(in the rows, 128 means zero)
Each row is followed by its class.
133 132 133 134 113 117 131 104 122 105 146 117 89 120 117 129 116 110 104 141 129 134 146 140 118 126 147 120 113 127 102 140 109 124 155 123 105 98 128 122 105 131 103 113 => Q_839
107 125 152 114 135 133 108 139 115 85 104 137 105 136 132 82 90 102 115 140 128 100 116 127 156 118 120 98 138 131 130 120 133 180 140 121 127 112 152 125 129 159 125 128 => Q_491
142 127 136 110 96 108 127 114 127 107 124 106 101 99 123 133 123 96 107 163 123 164 137 140 115 127 125 127 124 118 123 118 126 98 132 136 130 110 125 101 114 115 110 122 => Q_491
101 113 107 128 119 160 144 166 129 115 170 112 136 128 108 80 129 135 137 115 144 104 95 106 152 104 89 114 146 153 90 124 79 213 171 141 109 106 165 146 139 145 119 138 => Q_136
150 99 116 136 105 121 142 158 114 143 131 138 137 113 94 155 122 117 112 147 113 140 176 139 100 116 145 156 94 116 132 97 134 81 134 141 123 124 136 101 107 76 117 123 => Q_512
147 91 100 136 94 150 104 114 166 144 119 139 194 93 91 90 146 109 164 165 134 140 160 119 145 125 54 127 150 50 122 136 150 147 174 168 171 128 141 114 231 172 150 177 => Q_136
103 114 160 128 134 141 114 123 127 91 99 156 129 115 132 106 99 133 117 143 99 95 125 124 147 100 123 115 123 141 112 106 145 157 130 118 113 113 125 106 134 161 119 121 => Q_943
100 133 171 109 137 141 133 139 121 106 110 155 88 131 155 161 81 135 85 140 93 99 170 144 127 107 208 122 81 150 112 113 139 86 108 88 93 119 111 104 81 102 114 78 => Q_839
146 137 130 130 98 126 124 126 117 125 122 121 98 115 126 119 126 118 113 130 133 144 127 126 131 132 131 121 124 131 105 136 119 138 149 134 123 105 129 132 136 152 128 125 => Q_996
108 114 158 131 126 145 104 123 137 93 93 163 131 114 127 107 89 127 128 144 98 97 143 123 159 105 114 109 129 125 114 110 162 148 120 108 124 110 120 93 151 160 126 123 => Q_943
147 145 141 111 106 106 138 117 117 125 141 110 89 129 142 151 122 118 91 133 121 141 139 140 108 126 152 124 114 156 117 136 115 99 131 118 109 92 110 133 93 118 121 97 => Q_996
141 128 137 106 101 115 144 113 129 142 119 131 80 108 132 178 125 119 91 146 112 180 141 149 112 125 167 149 108 143 106 118 124 74 127 128 117 103 102 123 93 115 117 103 => Q_275
151 86 115 139 98 135 130 122 145 137 123 139 154 94 86 125 130 115 139 153 111 144 171 138 112 123 108 147 107 86 131 114 145 93 142 154 150 126 114 92 167 130 127 143 => Q_512
86 127 161 112 146 153 147 179 103 105 137 123 117 143 147 85 76 147 112 99 137 64 82 111 169 99 146 95 121 194 100 117 95 190 138 108 101 101 150 137 102 151 95 98 => Q_495
134 110 113 127 110 141 120 158 135 126 138 127 161 122 108 118 118 132 121 125 113 133 148 121 125 116 110 127 120 129 110 112 119 140 135 143 121 114 134 109 145 137 137 148 => Q_996
113 118 133 100 135 136 197 183 105 137 174 111 117 133 136 151 104 154 82 124 121 125 93 125 119 94 157 142 101 220 101 93 61 168 132 130 87 109 148 131 62 85 108 101 => Q_275
103 118 129 128 143 141 157 186 95 106 174 89 118 142 127 82 119 138 107 115 150 105 75 107 142 130 159 115 118 184 108 108 61 201 160 128 90 120 179 149 83 117 96 132 => Q_491
154 136 127 121 90 111 125 79 141 124 103 134 97 99 118 164 141 114 116 156 108 168 164 148 110 118 131 137 120 103 113 126 146 61 128 128 130 115 104 117 133 113 118 111 => Q_136
111 122 133 118 135 139 157 137 127 131 150 151 122 108 124 178 86 155 86 134 98 130 168 153 94 114 187 153 72 153 103 101 119 69 116 114 98 115 94 104 87 79 114 103 => Q_839
142 120 146 116 102 128 96 81 149 115 80 169 126 113 119 170 99 100 121 158 73 141 214 158 104 108 143 144 95 91 150 107 213 35 98 127 151 143 84 62 131 110 146 109 => Q_512
120 97 126 147 115 162 142 165 121 112 167 116 164 121 108 56 122 134 135 127 138 106 105 106 155 124 107 113 141 143 104 118 97 223 193 153 117 118 171 134 160 184 120 165 => Q_943
167 106 121 144 82 131 110 90 146 127 102 137 125 108 111 113 139 91 133 164 123 178 161 137 138 137 99 126 155 65 129 137 153 131 161 153 157 131 126 108 190 172 133 158 => Q_275
165 125 131 133 87 118 102 81 149 118 108 136 114 98 118 147 148 87 140 166 133 173 179 143 111 131 124 136 123 56 115 143 155 73 147 139 151 120 110 90 156 141 119 130 => Q_839
161 125 130 144 86 131 101 91 143 111 110 138 124 90 105 107 140 103 147 159 119 151 141 127 137 140 101 116 144 74 113 135 154 133 183 151 146 123 117 117 191 195 119 160 => Q_943
157 119 137 107 79 105 116 94 145 134 97 125 131 98 124 152 146 95 117 165 119 178 182 149 110 125 114 143 124 77 116 125 158 55 133 156 146 128 101 90 143 140 116 139 => Q_495
128 112 159 100 133 120 129 119 139 124 89 159 110 129 149 154 106 117 110 154 93 134 156 148 137 105 140 128 103 144 128 99 156 97 96 112 121 120 118 103 109 113 129 101 => Q_275
124 113 121 117 127 132 147 173 129 121 158 110 146 141 114 104 122 124 116 113 137 113 124 128 133 115 133 125 128 144 107 124 91 168 151 151 110 119 150 128 117 136 117 138 => Q_495
109 120 171 99 142 133 137 150 121 109 113 144 124 144 149 135 89 141 88 130 105 91 151 132 137 92 165 119 103 166 120 107 132 111 106 102 102 114 122 103 83 109 109 91 => Q_495
130 130 125 139 110 127 136 93 124 110 137 108 96 129 111 107 132 117 116 126 139 147 118 127 144 119 133 119 137 142 100 137 100 154 151 109 105 107 137 149 122 131 108 117 => Q_136
143 95 115 126 97 128 131 126 143 137 123 146 151 90 81 125 126 112 142 150 109 149 166 136 115 122 102 151 113 94 134 106 148 105 151 161 148 125 117 85 162 127 136 146 => Q_512
106 114 121 127 138 137 178 178 103 125 193 98 135 142 109 106 104 152 115 95 140 88 90 119 140 114 165 131 112 211 114 111 63 195 146 121 86 108 151 139 84 99 112 117 => Q_512
158 103 103 116 96 135 101 131 149 119 134 140 160 95 101 108 129 107 143 165 119 143 160 131 124 120 79 135 143 64 127 117 136 127 164 177 162 128 122 101 193 167 128 176 => Q_491
135 108 125 119 105 141 153 160 130 141 142 126 137 107 101 142 104 131 115 137 105 125 141 135 113 117 152 150 99 125 125 108 123 110 139 149 116 126 120 107 128 99 129 131 => Q_512
112 109 120 120 125 131 147 129 143 123 153 125 139 124 106 110 112 123 118 128 132 130 141 136 126 122 110 132 127 138 109 116 113 145 143 142 108 105 152 125 125 108 125 129 => Q_136
110 104 111 132 111 150 141 162 123 130 166 113 148 119 104 102 110 133 127 123 118 96 118 113 141 121 129 130 125 153 115 112 104 179 165 140 121 122 131 113 141 137 119 136 => Q_512
113 126 160 119 135 160 99 116 135 91 99 155 129 124 129 116 92 113 121 138 124 102 150 124 153 103 130 107 121 119 111 128 149 149 129 112 126 121 136 95 143 159 121 119 => Q_839
148 113 132 143 104 136 131 108 125 127 124 134 109 113 126 98 125 108 131 147 132 134 112 122 156 141 95 109 146 125 119 142 124 168 169 147 139 112 138 139 159 176 116 139 => Q_275
170 130 116 136 86 111 112 84 135 132 107 140 116 113 108 151 137 92 126 168 122 176 176 134 116 128 103 132 138 66 127 132 150 86 138 132 153 119 114 94 146 128 121 134 => Q_434
128 110 122 115 116 147 143 163 142 129 144 140 140 104 100 118 110 120 120 143 120 137 158 135 114 126 118 132 112 106 109 110 121 130 160 165 133 119 151 96 145 144 122 147 => Q_839
106 127 146 117 135 137 108 136 110 89 115 137 103 128 135 83 85 110 116 132 128 91 114 126 169 122 132 99 122 144 117 114 126 174 142 118 117 108 150 128 129 159 112 123 => Q_491
125 102 100 143 115 163 128 171 132 116 150 117 170 133 106 58 125 125 155 124 130 90 96 109 160 121 62 96 156 111 104 133 88 242 177 171 135 119 177 128 198 194 122 175 => Q_434
134 98 113 134 108 147 128 179 137 131 153 136 153 107 98 92 123 124 147 144 131 124 143 124 135 119 98 126 136 95 104 127 113 175 186 170 143 118 153 116 181 169 122 168 => Q_839
117 96 108 139 120 159 133 175 132 117 163 126 164 115 100 70 117 128 139 126 140 95 135 121 151 128 94 108 136 118 99 132 89 212 181 164 126 112 171 124 182 182 118 165 => Q_839
114 113 108 131 120 137 139 174 122 135 156 120 152 131 103 94 101 133 110 119 128 125 147 124 130 130 119 119 122 149 114 118 106 173 147 143 118 113 151 130 137 142 143 149 => Q_996
151 121 132 131 102 119 108 97 150 120 118 129 108 98 126 135 145 99 126 162 144 162 166 144 119 144 128 126 135 75 112 144 144 97 142 131 139 117 113 110 156 146 125 136 => Q_839
111 125 163 122 138 139 114 129 126 92 105 149 126 129 130 104 102 122 115 138 116 96 132 119 151 108 133 103 128 150 122 117 138 160 123 100 116 113 148 112 116 156 117 108 => Q_943
104 115 130 116 148 139 171 179 116 120 181 115 134 127 126 119 108 149 95 112 139 92 98 129 133 120 158 130 103 201 90 112 62 178 137 125 88 83 161 123 81 110 101 110 => Q_839
112 119 158 128 123 152 120 132 125 91 110 148 134 135 132 78 99 114 118 150 124 80 138 120 169 117 120 97 142 134 115 127 143 206 157 124 127 118 152 110 155 193 133 141 => Q_943
143 117 122 109 100 132 138 139 149 135 124 152 153 101 111 176 113 119 121 154 99 161 205 162 94 106 158 166 92 76 117 109 146 57 125 163 136 137 109 66 145 99 132 137 => Q_839
106 118 151 119 121 148 125 130 113 110 117 134 114 136 128 101 87 117 117 133 111 83 127 119 155 108 130 111 111 159 118 112 140 166 138 111 122 117 137 111 121 150 119 111 => Q_512
127 136 126 131 107 133 138 115 121 125 143 117 96 122 125 124 117 129 111 123 133 121 105 124 146 135 153 118 131 155 96 137 101 146 158 107 104 94 127 158 122 128 108 105 => Q_136
104 130 129 148 120 149 150 140 105 102 155 90 84 139 124 45 129 122 126 107 153 96 48 104 173 125 122 89 167 154 105 153 68 240 195 125 98 99 167 187 135 178 110 124 => Q_136
118 107 159 126 122 146 107 119 142 91 94 167 123 120 128 109 93 96 124 159 120 101 174 131 160 112 119 107 125 101 118 121 160 134 130 120 130 121 130 82 149 159 125 128 => Q_839
109 117 122 125 134 165 169 200 98 110 193 107 118 131 115 75 87 150 123 94 149 80 65 104 164 127 134 106 125 191 100 121 49 228 183 149 100 107 160 165 128 153 103 140 => Q_491
168 132 135 133 98 116 121 100 137 120 120 139 102 97 114 144 126 95 120 157 127 160 163 155 120 137 134 128 130 88 120 149 145 94 152 138 134 105 112 116 150 135 122 133 => Q_839
147 104 116 115 100 129 119 153 147 122 132 141 152 97 100 120 118 115 138 161 106 144 166 135 113 122 108 143 124 70 133 111 140 105 155 186 149 132 129 87 169 132 131 164 => Q_491
133 114 112 129 133 135 139 154 139 121 165 134 146 117 108 113 118 129 133 128 130 106 132 132 132 122 122 127 133 123 113 130 94 164 150 148 120 115 136 120 150 141 114 144 => Q_839
139 96 106 144 103 152 121 161 137 131 137 138 157 116 94 76 118 117 131 138 137 133 155 111 144 132 77 117 142 98 112 123 122 173 161 156 142 121 147 118 183 177 143 175 => Q_996
117 134 168 100 134 118 122 138 122 120 99 159 98 135 145 152 78 122 92 134 87 124 168 135 130 99 156 128 96 166 127 96 158 81 83 95 108 113 113 95 77 97 122 86 => Q_996
132 99 106 131 108 148 123 154 139 130 137 130 173 120 99 87 127 109 148 152 127 133 148 115 143 113 67 110 135 98 118 114 119 174 157 148 143 125 165 108 170 156 132 164 => Q_434
140 109 116 108 89 118 108 127 157 143 115 149 149 99 104 131 126 101 132 163 112 174 210 140 109 138 106 142 120 68 125 105 162 80 146 160 148 142 112 91 174 148 145 162 => Q_996
141 118 120 160 93 145 123 127 109 108 139 100 96 120 101 80 143 100 122 130 152 118 100 108 161 145 126 105 158 123 115 153 103 195 184 124 119 102 143 141 143 169 118 140 => Q_512
140 144 133 124 111 116 127 120 119 104 135 114 83 114 122 139 109 121 108 136 118 134 117 137 128 132 155 118 124 138 117 141 116 118 140 133 117 110 106 131 114 128 112 122 => Q_491
90 139 155 111 155 143 133 163 104 103 134 130 116 150 137 87 79 136 89 111 129 78 106 106 161 108 147 91 120 211 118 114 102 196 118 89 90 106 160 140 78 145 129 104 => Q_996
129 117 131 108 121 127 133 125 146 146 139 158 140 95 111 185 96 135 111 144 103 153 193 148 95 118 156 157 79 111 116 106 145 38 120 136 123 121 93 94 115 91 126 116 => Q_839
144 143 112 139 120 134 132 129 109 114 140 102 108 132 111 101 131 115 119 128 135 117 87 112 157 114 112 98 141 135 108 143 77 195 155 115 107 95 155 146 127 148 112 128 => Q_434
116 93 106 144 107 164 123 159 140 127 137 123 166 113 100 85 120 132 150 129 136 118 127 117 143 110 80 118 134 104 95 123 119 176 168 163 137 121 159 134 190 158 127 158 => Q_136
132 140 148 99 109 102 144 111 118 117 132 109 75 102 127 181 106 139 76 144 108 157 125 139 100 121 184 142 90 162 110 118 110 54 111 120 100 100 89 120 60 91 113 95 => Q_491
124 101 122 110 111 146 130 166 137 128 141 133 148 108 111 118 113 137 129 138 124 125 137 116 128 132 115 131 122 113 117 115 107 138 148 157 138 130 129 117 158 146 126 151 => Q_491
112 123 153 121 122 125 126 123 116 111 99 148 82 132 126 147 87 114 104 135 84 109 147 137 120 105 154 128 94 148 130 100 157 91 105 107 112 121 110 102 80 105 119 89 => Q_512
140 98 113 119 106 141 135 139 149 137 134 138 145 117 118 121 120 122 134 153 113 146 160 135 125 124 106 133 109 106 110 106 131 143 150 156 141 123 148 97 163 136 134 140 => Q_275
142 153 145 117 121 100 144 99 106 131 135 124 82 126 134 170 117 137 78 123 114 159 144 141 98 120 188 143 89 176 121 127 113 67 110 99 93 103 99 139 54 86 122 82 => Q_996
96 122 152 117 141 155 143 156 116 100 128 126 99 153 147 77 78 119 125 120 142 82 88 120 185 108 122 80 139 175 106 123 106 237 146 112 113 113 162 145 139 175 119 118 => Q_275
142 101 140 138 102 136 92 83 144 103 75 150 148 131 107 106 94 82 145 157 107 111 165 129 149 116 106 112 124 75 149 116 188 126 129 123 159 139 118 81 176 162 147 137 => Q_512
107 128 157 113 141 137 147 130 112 109 107 141 94 142 153 127 89 122 95 139 102 107 125 137 161 103 162 107 108 185 118 101 126 154 110 92 106 118 134 115 94 126 110 92 => Q_275
111 115 161 117 130 145 123 125 122 109 102 143 108 125 130 120 96 122 110 136 103 84 135 122 151 110 140 109 106 153 134 117 150 131 123 106 118 116 118 112 114 139 134 98 => Q_512
133 149 139 116 121 108 136 129 106 126 147 104 80 136 138 140 123 136 91 116 116 137 122 124 125 117 166 124 102 185 104 124 94 124 122 102 88 107 123 148 72 113 113 95 => Q_996
125 106 147 133 120 139 95 119 131 110 89 158 157 129 127 79 105 113 132 152 111 102 166 128 166 104 110 109 136 98 128 120 169 144 142 126 148 131 127 100 169 179 124 145 => Q_495
138 112 148 126 121 142 79 86 153 110 65 177 143 107 126 131 102 84 130 174 104 134 213 150 129 113 109 120 111 37 141 120 201 73 119 128 160 138 117 76 181 151 138 130 => Q_839
162 125 134 116 76 98 105 74 141 133 85 146 127 104 114 165 133 105 129 157 97 185 202 157 101 113 145 156 108 53 125 125 168 24 138 146 143 136 76 94 148 127 121 130 => Q_495
122 85 123 126 100 144 136 170 138 134 138 123 148 105 104 100 127 123 135 146 119 111 123 121 122 127 102 138 124 112 116 115 124 153 160 172 131 118 141 106 154 143 134 152 => Q_512
